Below is a small trained network, with its code and all its weights. Each question gives an input and a target symbol and asks what happens when units are switched off, that is, made to give their printed mean instead of their output.

import numpy as np


def w(rows, s, z=0):
    codes = np.array(rows[::2]) - 128.0
    scale = np.full(codes.shape[1], s)
    scale[-1] = z or s
    return codes * scale


def norm(h):
    return h / np.sqrt((h * h).mean(-1, keepdims=True) + 1e-5)


def f(y):
    return np.maximum(y, 0)


def softmax(a):
    e = np.exp(a - a.max(-1, keepdims=True))
    return e / e.sum(-1, keepdims=True)


def log_softmax(a):
    a = a - a.max(-1, keepdims=True)
    return a - np.log(np.exp(a).sum(-1, keepdims=True))


def net(x, mask):
    ids = ['ΓΘΛβεημτψω'.index(c) for c in x.split()]
    T = len(ids)
    res = E[ids] + P[:T]
    u = 0
    for l in range(2):
        r = norm(res)
        for j in range(2):
            rows = slice(2 * j, 2 * j + 2)
            q, k, v = (r @ M[l][rows].T for M in (Q, K, V))
            z = softmax(np.where(np.tri(T) > 0, q @ k.T / 2**0.5, -1e9)) @ v
            o = O[l][rows]
            res = res + np.where(mask[u + j], z, o[:, -1]) @ o[:, :-1]
        u += 2
        y = f(norm(res) @ A[l][:, :-1].T + A[l][:, -1])
        res = res + np.where(mask[u : u + 4], y, B[l][:, -1]) @ B[l][:, :-1]
        u += 4
    return log_softmax(norm(res)[-1] @ U[:, :-1].T + U[:, -1])


Q, K, V, O, A, B = {}, {}, {}, {}, {}, {}
E = w([
[138,129,123,110],'Γ',
[109,113,109,115],'Θ',
[185,173,8,83],'Λ',
[111,151,125,110],'β',
[110,96,118,123],'ε',
[126,149,127,114],'η',
[135,111,136,111],'μ',
[121,148,139,106],'τ',
[138,79,110,151],'ψ',
[108,68,101,138],'ω',
],0.012)
P = w([
[131,124,130,200],'0',
[32,102,163,2],'1',
[65,81,196,54],'2',
[75,83,185,76],'3',
[68,99,180,83],'4',
[66,114,169,92],'5',
[61,115,145,91],'6',
],0.0065)
Q[0] = w([
[244,157,106,151],'L0H1',
[158,97,85,31],'L0H1',
[142,168,17,135],'L0H2',
[1,119,140,138],'L0H2',
],0.0075)
K[0] = w([
[111,103,171,52],'L0H1',
[207,184,61,107],'L0H1',
[104,103,194,182],'L0H2',
[113,86,91,2],'L0H2',
],0.0081)
V[0] = w([
[112,181,199,104],'L0H1',
[112,165,23,2],'L0H1',
[90,48,246,141],'L0H2',
[9,102,179,108],'L0H2',
],0.0048)
O[0] = w([
[140,248,216,192,69],'L0H1',
[13,175,75,131,118],'L0H1',
[212,124,149,53,187],'L0H2',
[133,102,254,127,254],'L0H2',
],0.0045,0.0035)
A[0] = w([
[37,45,127,2,1],'L0N1',
[178,182,136,20,57],'L0N2',
[59,11,192,144,13],'L0N3',
[156,14,26,92,172],'L0N4',
],0.0045,0.0036)
B[0] = w([
[214,137,151,253,255],'L0N1',
[87,68,101,151,162],'L0N2',
[150,241,144,88,199],'L0N3',
[92,231,168,47,254],'L0N4',
],0.005,0.0036)
Q[1] = w([
[167,74,222,82],'L1H1',
[170,105,126,185],'L1H1',
[128,93,209,82],'L1H2',
[192,93,117,248],'L1H2',
],0.017)
K[1] = w([
[133,229,9,105],'L1H1',
[59,153,157,95],'L1H1',
[148,148,36,118],'L1H2',
[190,97,209,25],'L1H2',
],0.014)
V[1] = w([
[85,197,212,149],'L1H1',
[248,151,143,147],'L1H1',
[187,133,77,174],'L1H2',
[156,183,68,137],'L1H2',
],0.012)
O[1] = w([
[87,179,220,195,92],'L1H1',
[173,225,10,163,235],'L1H1',
[32,99,124,212,177],'L1H2',
[2,115,129,108,253],'L1H2',
],0.01,0.0044)
A[1] = w([
[166,63,207,131,32],'L1N1',
[1,52,136,74,195],'L1N2',
[202,64,84,106,234],'L1N3',
[64,139,203,231,3],'L1N4',
],0.01,0.0038)
B[1] = w([
[57,206,40,135,143],'L1N1',
[132,215,83,98,254],'L1N2',
[77,68,177,150,173],'L1N3',
[165,6,138,152,158],'L1N4',
],0.013,0.0097)
U = w([
[81,178,85,105,215],'Γ',
[125,183,211,56,173],'Θ',
[40,75,182,110,44],'Λ',
[122,98,231,192,224],'β',
[239,127,189,88,248],'ε',
[80,112,100,252,2],'η',
[230,127,71,151,70],'μ',
[186,220,168,218,29],'τ',
[132,13,45,125,42],'ψ',
[150,25,170,47,74],'ω',
],0.014,0.0025)

Each question gives the input, a string of symbols that net reads in full, and the target symbol t.
The units are the heads (2 rows each of Q, K, V and O) and the neurons (one row each of A and B). Each row of codes is followed by its name. A weight is (code - 128) times the scale printed after its matrix; where a second scale follows, it is the last column's (O, A, B and U).
mask holds one flag per unit, layer by layer, with each layer's heads first. A switched-off unit (its flag False) gives its mean, the last column of its rows in O or B, instead of its output. The means were averaged over made-up inputs and are rounded, as every weight is.
A unit's drop is (log p(t) with every unit on - log p(t) with that unit switched off) / (log p(t) with every unit on - log p(t) with every unit switched off).
The circuit of an input: a set's keep is (log p(t) with only the set's units on - log p(t) with every unit switched off) / (log p(t) with every unit on - log p(t) with every unit switched off). Starting from all 12 units, units are removed one at a time, each time the one whose removal leaves the highest keep (on an exact tie, the one counted first), for as long as the keep stays at least 0.8.
circuit, biggest first: the units of the circuit, biggest drop first
which heads matter: for each layer, one digit per head in row order, 1 if its drop is at least 0.15 and else 0, layers parted by /
input τ Θ ω, target τ: which heads matter	10 / 10
input τ β ψ μ, target τ: circuit, biggest first	[L1H1 L0H2]
input η ψ Λ Θ Λ τ, target η: circuit, biggest first	[L0H2 L0H1 L1H1 L1N2]
input μ ψ η Θ Γ, target μ: which heads matter	11 / 11
input β ε η η ω β ω, target β: which heads matter	10 / 10
input ε Λ Λ η, target ε: circuit, biggest first	[L1H2 L0H2 L1N2]
input ε Γ β Θ, target ε: which heads matter	10 / 01
input η Γ ψ τ, target η: which heads matter	11 / 11
input ω ω μ ψ μ τ, target ω: which heads matter	11 / 11
input μ ψ τ ψ ω η, target μ: circuit, biggest first	[L1H1 L0H2 L1H2 L0N1]
input η η ε τ Θ β, target η: which heads matter	11 / 11
input τ Θ η, target τ: circuit, biggest first	[L1H1 L0H1]
input Λ ω Λ β, target Λ: which heads matter	11 / 10
input Λ Λ Γ, target Λ: circuit, biggest first	[L0H2 L1H1 L0H1]
input β Γ μ ψ, target β: circuit, biggest first	[L1H1 L1N4]
input Λ Λ η η ω, target Λ: circuit, biggest first	[L1H1 L0H2 L0H1]
input ε Λ μ μ β μ Λ, target ε: which heads matter	01 / 01
input μ Λ ε η Λ, target μ: circuit, biggest first	[L1H2]
input ψ τ β ψ β β, target ψ: circuit, biggest first	[L0H2 L0H1 L1H1 L1N2]
input τ ω ε ψ, target τ: circuit, biggest first	[L1H1]
input Θ β Λ ψ Λ ψ η, target Θ: which heads matter	11 / 11
input τ β η ω ψ, target τ: which heads matter	10 / 11
